Here is a tiny trained network, its code and every weight. The questions are about switching its units off for an input and a target symbol, where a switched-off unit gives its printed mean instead of its output.

import numpy as np


def w(rows, s, z=0):
    codes = np.array(rows[::2]) - 128.0
    scale = np.full(codes.shape[1], s)
    scale[-1] = z or s
    return codes * scale


def f(y):
    return y / 2 * (1 + np.tanh(0.7978845608 * (y + 0.044715 * y**3)))


def softmax(a):
    e = np.exp(a - a.max(-1, keepdims=True))
    return e / e.sum(-1, keepdims=True)


def log_softmax(a):
    a = a - a.max(-1, keepdims=True)
    return a - np.log(np.exp(a).sum(-1, keepdims=True))


def net(x, mask):
    ids = ['ΘΠΣΦαμτω'.index(c) for c in x.split()]
    T = len(ids)
    res = E[ids] + P[:T]
    r = res
    for j in range(2):
        rows = slice(2 * j, 2 * j + 2)
        q, k, v = (r @ M[0][rows].T for M in (Q, K, V))
        z = softmax(np.where(np.tri(T) > 0, q @ k.T / 2**0.5, -1e9)) @ v
        o = O[0][rows]
        res = res + np.where(mask[j], z, o[:, -1]) @ o[:, :-1]
    y = f(res @ A[0][:, :-1].T + A[0][:, -1])
    res = res + np.where(mask[2:14], y, B[0][:, -1]) @ B[0][:, :-1]
    return log_softmax(res[-1] @ U[:, :-1].T + U[:, -1])


Q, K, V, O, A, B = {}, {}, {}, {}, {}, {}
E = w([
[142,160,110,6,103],'Θ',
[144,49,200,67,149],'Π',
[174,103,80,155,220],'Σ',
[137,28,176,111,174],'Φ',
[188,169,74,40,144],'α',
[166,162,85,15,108],'μ',
[52,122,154,237,87],'τ',
[203,173,125,177,48],'ω',
],0.017)
P = w([
[161,181,251,141,174],'0',
[121,133,120,137,157],'1',
[117,122,113,147,151],'2',
[101,114,104,144,146],'3',
[98,105,101,150,135],'4',
[97,95,96,152,133],'5',
[94,85,92,155,127],'6',
[91,79,90,154,121],'7',
[91,73,83,157,116],'8',
],0.012)
Q[0] = w([
[148,146,163,166,112],'H0',
[134,137,145,35,168],'H0',
[152,154,63,101,149],'H1',
[108,145,174,250,102],'H1',
],0.015)
K[0] = w([
[101,102,88,143,2],'H0',
[116,171,202,47,153],'H0',
[152,226,119,162,197],'H1',
[145,54,6,154,30],'H1',
],0.0094)
V[0] = w([
[152,88,14,155,102],'H0',
[124,76,98,144,178],'H0',
[46,140,202,78,1],'H1',
[48,15,128,90,149],'H1',
],0.0098)
O[0] = w([
[126,254,192,100,194,62],'H0',
[50,148,119,68,154,141],'H0',
[252,143,52,158,99,7],'H1',
[58,96,41,192,52,3],'H1',
],0.0099,0.0048)
A[0] = w([
[151,193,98,89,114,163],'N0',
[142,170,85,18,136,96],'N1',
[128,206,120,187,166,171],'N2',
[139,71,102,69,205,252],'N3',
[94,201,26,84,99,157],'N4',
[196,149,120,126,93,121],'N5',
[94,208,84,31,159,112],'N6',
[100,204,121,13,180,69],'N7',
[180,150,38,95,82,80],'N8',
[124,244,171,214,146,173],'N9',
[140,198,142,79,192,70],'N10',
[102,162,92,17,95,161],'N11',
],0.011,0.0041)
B[0] = w([
[131,169,110,119,198,153],'N0',
[119,182,110,218,183,172],'N1',
[101,121,194,143,93,168],'N2',
[180,69,212,177,114,249],'N3',
[41,43,65,31,254,137],'N4',
[68,196,95,168,71,171],'N5',
[71,138,89,149,52,183],'N6',
[133,134,75,151,26,220],'N7',
[90,233,164,19,60,158],'N8',
[71,128,193,104,155,190],'N9',
[146,57,52,86,138,210],'N10',
[196,152,134,143,247,164],'N11',
],0.0092,0.015)
U = w([
[79,135,64,65,68,2],'Θ',
[132,231,203,164,178,232],'Π',
[80,197,24,133,173,131],'Σ',
[11,137,24,236,17,179],'Φ',
[208,38,163,159,230,152],'α',
[128,195,87,130,3,29],'μ',
[123,109,61,72,210,96],'τ',
[155,166,20,189,134,106],'ω',
],0.0068,0.0062)

Each question gives the input, a string of symbols that net reads in full, and the target symbol t.
The units are the heads (2 rows each of Q, K, V and O) and the neurons (one row each of A and B). Each row of codes is followed by its name. A weight is (code - 128) times the scale printed after its matrix; where a second scale follows, it is the last column's (O, A, B and U).
mask holds one flag per unit, heads first, then neurons. A switched-off unit (its flag False) gives its mean, the last column of its rows in O or B, instead of its output. The means were averaged over made-up inputs and are rounded, as every weight is.
A unit's drop is (log p(t) with every unit on - log p(t) with that unit switched off) / (log p(t) with every unit on - log p(t) with every unit switched off).
The circuit of an input: a set's keep is (log p(t) with only the set's units on - log p(t) with every unit switched off) / (log p(t) with every unit on - log p(t) with every unit switched off). Starting from the 12 units with the biggest drops (on a tie, the unit counted first), units are removed one at a time, each time the one whose removal leaves the highest keep (on an exact tie, the one counted first), for as long as the keep stays at least 0.8.
circuit, biggest first: the units of the circuit, biggest drop first
k most important neurons: the k neurons with the biggest drops, biggest first
which heads matter: for each layer, one digit per head in row order, 1 if its drop is at least 0.15 and else 0, layers parted by /
drop of u: that unit's drop, to one decimal
input Σ Θ α μ, target Φ: circuit, biggest first	[H1 N6]
input Σ Σ Σ Σ Θ Σ, target Φ: circuit, biggest first	[H0 N7 H1]
input α Σ ω ω μ Σ, target Φ: circuit, biggest first	[H0 N7 N6 H1]
input ω ω ω Σ Σ Θ ω Σ τ, target Π: circuit, biggest first	[H0 N7]
input Φ Π Θ Π α τ Θ, target τ: which heads matter	01
input μ Σ μ, target Π: 3 most important neurons	[N8 N7 N10]
input ω Σ α, target ω: circuit, biggest first	[N7 H1 N10 N1]
input Σ Σ τ ω Σ μ τ μ α, target Φ: circuit, biggest first	[H1 N7]
input ω α ω Φ α ω, target Π: most important neuron	[N9]
input Π Σ ω α, target Θ: circuit, biggest first	[H0 H1 N8 N4]
input Π μ ω μ Φ μ Σ Π Θ, target Θ: circuit, biggest first	[H1 N8 N4]
input α Φ Θ μ Θ Π ω Σ α, target α: circuit, biggest first	[H1 N3]
input ω ω Π μ μ, target ω: circuit, biggest first	[H1 N7 N1 N10]
input ω ω α, target ω: 3 most important neurons	[N7 N10 N1]
input Σ ω Σ τ Σ Φ Θ, target Φ: circuit, biggest first	[N7 H1]
input Θ Π Σ Θ Σ ω Θ, target μ: circuit, biggest first	[H1 N8]
input ω Σ α Σ Θ, target ω: 2 most important neurons	[N7 N11]
input τ Σ ω Π ω Θ τ ω Θ, target Σ: 3 most important neurons	[N4 N1 N8]
input Φ Φ τ Φ ω Σ ω μ, target τ: circuit, biggest first	[N4 H1 N11]
input μ Σ Θ ω Σ μ α Θ, target Π: 2 most important neurons	[N8 N10]
input μ Π μ Θ τ Π μ, target Π: 3 most important neurons	[N8 N10 N7]
input α ω μ, target α: 2 most important neurons	[N3 N11]
input τ Σ Σ ω Φ α, target Σ: most important neuron	[N4]
input Φ Φ Σ τ Θ μ ω, target Π: most important neuron	[N7]
input Θ τ ω τ μ, target μ: drop of N8	1.1
